Here is a tiny trained network, its code and every weight. The questions are about switching its units off for an input and a class, where a switched-off unit gives its printed mean instead of its output.

import numpy as np


def w(rows, s, z=0):
    codes = np.array(rows[::2]) - 128.0
    scale = np.full(codes.shape[1], s)
    scale[-1] = z or s
    return codes * scale


def norm(h):
    return h / np.sqrt((h * h).mean(-1, keepdims=True) + 1e-5)


def f(y):
    return y / 2 * (1 + np.tanh(0.7978845608 * (y + 0.044715 * y**3)))


def log_softmax(a):
    a = a - a.max(-1, keepdims=True)
    return a - np.log(np.exp(a).sum(-1, keepdims=True))


def net(x, mask):
    res = np.array(x, float).reshape(1, 6) / 4 @ E
    u = 0
    for l in range(4):
        y = f(norm(res) @ A[l][:, :-1].T + A[l][:, -1])
        res = res + np.where(mask[u : u + 10], y, B[l][:, -1]) @ B[l][:, :-1]
        u += 10
    return log_softmax(norm(res)[-1] @ U[:, :-1].T + U[:, -1])


A, B = {}, {}
E = w([
[100,44,130],'x0',
[2,188,49],'x1',
[114,65,65],'x2',
[83,58,248],'x3',
[74,160,180],'x4',
[207,64,63],'x5',
],0.0036)
A[0] = w([
[81,67,63,75],'L0N1',
[140,139,128,93],'L0N2',
[117,138,188,127],'L0N3',
[85,132,180,194],'L0N4',
[190,107,8,87],'L0N5',
[154,126,111,124],'L0N6',
[21,118,99,150],'L0N7',
[101,33,126,226],'L0N8',
[163,81,51,200],'L0N9',
[127,177,197,3],'L0N10',
],0.012,0.0038)
B[0] = w([
[132,134,222,179],'L0N1',
[129,135,132,120],'L0N2',
[184,110,110,159],'L0N3',
[130,112,33,188],'L0N4',
[166,220,103,254],'L0N5',
[143,163,111,140],'L0N6',
[72,146,126,216],'L0N7',
[77,93,208,222],'L0N8',
[141,255,201,244],'L0N9',
[170,136,120,146],'L0N10',
],0.0098,0.0054)
A[1] = w([
[130,178,183,39],'L1N1',
[164,187,195,2],'L1N2',
[80,139,107,40],'L1N3',
[110,76,79,85],'L1N4',
[123,91,56,234],'L1N5',
[142,165,182,25],'L1N6',
[96,20,125,236],'L1N7',
[137,94,149,35],'L1N8',
[73,101,10,170],'L1N9',
[155,102,106,109],'L1N10',
],0.011,0.0019)
B[1] = w([
[113,61,155,214],'L1N1',
[153,67,218,253],'L1N2',
[81,158,107,142],'L1N3',
[55,127,164,135],'L1N4',
[90,3,70,167],'L1N5',
[124,85,155,188],'L1N6',
[149,21,190,207],'L1N7',
[108,120,91,111],'L1N8',
[63,126,60,226],'L1N9',
[121,116,94,120],'L1N10',
],0.0053,0.0035)
A[2] = w([
[141,160,122,79],'L2N1',
[72,59,157,92],'L2N2',
[140,150,164,60],'L2N3',
[154,127,189,116],'L2N4',
[3,163,161,75],'L2N5',
[149,145,135,40],'L2N6',
[122,168,48,103],'L2N7',
[128,134,105,92],'L2N8',
[95,141,145,62],'L2N9',
[93,255,126,1],'L2N10',
],0.0089,0.0026)
B[2] = w([
[162,132,97,134],'L2N1',
[114,128,254,175],'L2N2',
[141,82,163,143],'L2N3',
[93,96,155,188],'L2N4',
[29,215,115,225],'L2N5',
[178,106,180,114],'L2N6',
[181,108,58,173],'L2N7',
[139,126,86,115],'L2N8',
[130,182,153,122],'L2N9',
[99,55,155,252],'L2N10',
],0.0042,0.0031)
A[3] = w([
[113,148,152,49],'L3N1',
[162,125,125,198],'L3N2',
[217,148,112,108],'L3N3',
[71,136,101,89],'L3N4',
[124,221,116,99],'L3N5',
[65,147,86,84],'L3N6',
[100,77,113,39],'L3N7',
[97,3,140,48],'L3N8',
[220,69,186,251],'L3N9',
[113,2,50,138],'L3N10',
],0.0079,0.0029)
B[3] = w([
[116,147,151,119],'L3N1',
[66,57,102,162],'L3N2',
[163,81,87,167],'L3N3',
[145,180,8,137],'L3N4',
[120,44,162,190],'L3N5',
[89,121,78,147],'L3N6',
[130,191,212,112],'L3N7',
[140,92,194,160],'L3N8',
[95,50,5,255],'L3N9',
[65,12,253,183],'L3N10',
],0.0055,0.0038)
U = w([
[236,72,43,64],'0',
[148,20,189,50],'1',
[96,196,178,95],'2',
[41,185,35,182],'3',
[130,167,200,208],'4',
[48,102,173,51],'5',
[232,252,89,77],'6',
[103,65,154,252],'7',
],0.019,0.0041)

Each question gives the input, the list of numbers given to net, and the class t.
The units are the neurons (one row each of A and B). Each row of codes is followed by its name. A weight is (code - 128) times the scale printed after its matrix; where a second scale follows, it is the last column's (A, B and U).
mask holds one flag per neuron, layer by layer. A switched-off neuron (its flag False) gives its mean, the last column of its row in B, instead of its output. The means were averaged over made-up inputs and are rounded, as every weight is.
A unit's drop is (log p(t) with every unit on - log p(t) with that unit switched off) / (log p(t) with every unit on - log p(t) with every unit switched off).
The circuit of an input: a set's keep is (log p(t) with only the set's units on - log p(t) with every unit switched off) / (log p(t) with every unit on - log p(t) with every unit switched off). Starting from the 12 units with the biggest drops (on a tie, the unit counted first), units are removed one at a time, each time the one whose removal leaves the highest keep (on an exact tie, the one counted first), for as long as the keep stays at least 0.8.
units of the circuit, in order: the units of the circuit, biggest drop first
unit that matters most: the unit with the biggest drop
top k neurons: the k neurons with the biggest drops, biggest first
top k neurons in layer l: the k neurons of layer l with the biggest drops, biggest first
drop of u: that unit's drop, to one decimal
input [4,-4,-2,-1,4,-7], class 1: units of the circuit, in order : [L0N9, L0N3]
input [2,0,-5,-1,1,-8], class 3: top 2 neurons : [L0N4, L0N9]
input [1,-8,0,1,7,-4], class 1: unit that matters most : L0N5
input [1,-7,5,-4,3,-7], class 1: top 3 neurons : [L0N5, L0N9, L3N10]
input [1,7,6,-5,-5,-3], class 2: top 4 neurons : [L0N1, L0N9, L0N4, L3N9]
input [3,-7,-5,-6,2,2], class 0: units of the circuit, in order : [L3N9, L2N5]
input [-8,2,-7,-2,-5,-8], class 0: top 2 neurons in layer 0 : [L0N8, L0N9]
input [-8,1,-7,-6,8,0], class 0: top 2 neurons : [L0N8, L0N9]
input [5,3,-4,7,-4,-5], class 1: top 2 neurons : [L0N9, L1N7]
input [-4,2,-8,-7,-1,-6], class 3: top 3 neurons : [L0N9, L0N1, L0N5]
input [-1,4,8,0,6,1], class 2: top 2 neurons : [L0N1, L3N9]
input [8,7,8,-3,-7,2], class 4: top 2 neurons : [L0N1, L0N9]
input [-5,4,1,-3,5,6], class 6: top 2 neurons : [L0N8, L0N5]
input [-8,7,4,0,-5,8], class 6: units of the circuit, in order : [L0N5]
input [4,8,-5,7,-2,-5], class 3: top 2 neurons : [L0N7, L0N4]
input [1,-3,-2,5,-5,8], class 4: top 2 neurons in layer 2 : [L2N10, L2N7]
input [1,-5,7,-1,0,-2], class 2: drop of L1N7 : 0.1
input [1,-4,6,-5,-7,4], class 6: drop of L0N5 : 0.2
input [6,3,4,-6,-4,5], class 4: drop of L0N1 : 0.2
input [-2,5,-3,-5,-5,0], class 6: unit that matters most : L0N8
